[[ -4 -22 -47 -44]
 [  2 -24 -47 -48]
 [ -9  21  39  46]
 [  2 -24 -53 -47]
 [  6 -26 -40 -47]
 [ -7  23  49  50]
 [ -2 -26 -53 -49]
 [  1 -26 -44 -44]
 [ -3 -16 -51 -52]
 [  9 -26 -49 -51]]
->
[[ -4 -47]
 [  2 -47]
 [ -9  39]
 [  2 -53]
 [  6 -40]
 [ -7  49]
 [ -2 -53]
 [  1 -44]
 [ -3 -51]
 [  9 -49]]

[[ 11  56  30]
 [-39  35 -30]
 [-10 -57 -16]
 [ -4  25  21]
 [-32  44  17]
 [  7 -18  23]
 [ 44   8  18]]
->
[[ 11  30]
 [-39 -30]
 [-10 -16]
 [ -4  21]
 [-32  17]
 [  7  23]
 [ 44  18]]

[[  6   1  -1   9 -11 -10  -9   5]
 [  1  52  10  67 -10 -40 -26  11]
 [-40  -6 -33 -12   4 -42  58  24]
 [ -7   0   1  -1  10  -9  18   4]
 [  0  54  10  69 -10 -40 -26  11]
 [-16  -2  -6  -2  11 -19  32  12]
 [  8   4  -1  14 -12 -15 -11   8]
 [  0   0   2  -1   1  -1   1  -1]]
->
[[  6  -1 -11  -9]
 [  1  10 -10 -26]
 [-40 -33   4  58]
 [ -7   1  10  18]
 [  0  10 -10 -26]
 [-16  -6  11  32]
 [  8  -1 -12 -11]
 [  0   2   1   1]]

[[ -4   8   7 -30  19 -12 -13]
 [ 40   1   3 -25  17  22  19]
 [ 62 -18 -15  11 -45  -4  18]
 [-36   4   1  17  -3  -2 -31]
 [-30  19  28  27 -33  16  22]
 [-48   9 -22 -22  -7  -6  14]
 [ 44  -8  17  -8 -29  52  12]]
->
[[ -4   7  19 -13]
 [ 40   3  17  19]
 [ 62 -15 -45  18]
 [-36   1  -3 -31]
 [-30  28 -33  22]
 [-48 -22  -7  14]
 [ 44  17 -29  12]]

[[  2  -4  -6  -8  11  -6  -5  -1]
 [  4  -8  -3   1  13  -1   9   2]
 [ -7  -1   2   7  -2  -5  -5  -7]
 [ 28  -4  -1 -12 -35  12  11  23]
 [ -2   4  -9   1  16   4   2 -10]
 [ -9  -5  -4   3  -3 -14  -5   0]
 [ 40  18  24 -36 -60  32  14  32]
 [  2 -11   3  -1   9 -12   5   3]
 [ -4 -11   2  -7   3  -3   6  -2]
 [-39   3 -22  39  42 -47  -5 -43]
 [  3  -9   7  -8   9  -3   8  -3]]
->
[[  2  -6  11  -5]
 [  4  -3  13   9]
 [ -7   2  -2  -5]
 [ 28  -1 -35  11]
 [ -2  -9  16   2]
 [ -9  -4  -3  -5]
 [ 40  24 -60  14]
 [  2   3   9   5]
 [ -4   2   3   6]
 [-39 -22  42  -5]
 [  3   7   9   8]]

[[-23 -28 -52 -12 -64 -29 -20]
 [ 12  -8 -13  23 -48 -23  15]
 [  0  -7 -10  10 -26 -17   1]
 [  5  -5  -6  16 -28 -19   6]
 [ 34   9  14  32 -18 -15  32]]
->
[[-23 -52 -64 -20]
 [ 12 -13 -48  15]
 [  0 -10 -26   1]
 [  5  -6 -28   6]
 [ 34  14 -18  32]]

[[-36  51  43 -52  51  44]
 [ 16 -16 -17  18 -26 -22]
 [ -8   7   8  -7  18  14]
 [ 40 -68 -55  69 -48 -44]
 [-17  30  24 -31  16  16]
 [ 10 -16 -14  17 -16 -13]]
->
[[-36  43  51]
 [ 16 -17 -26]
 [ -8   8  18]
 [ 40 -55 -48]
 [-17  24  16]
 [ 10 -14 -16]]
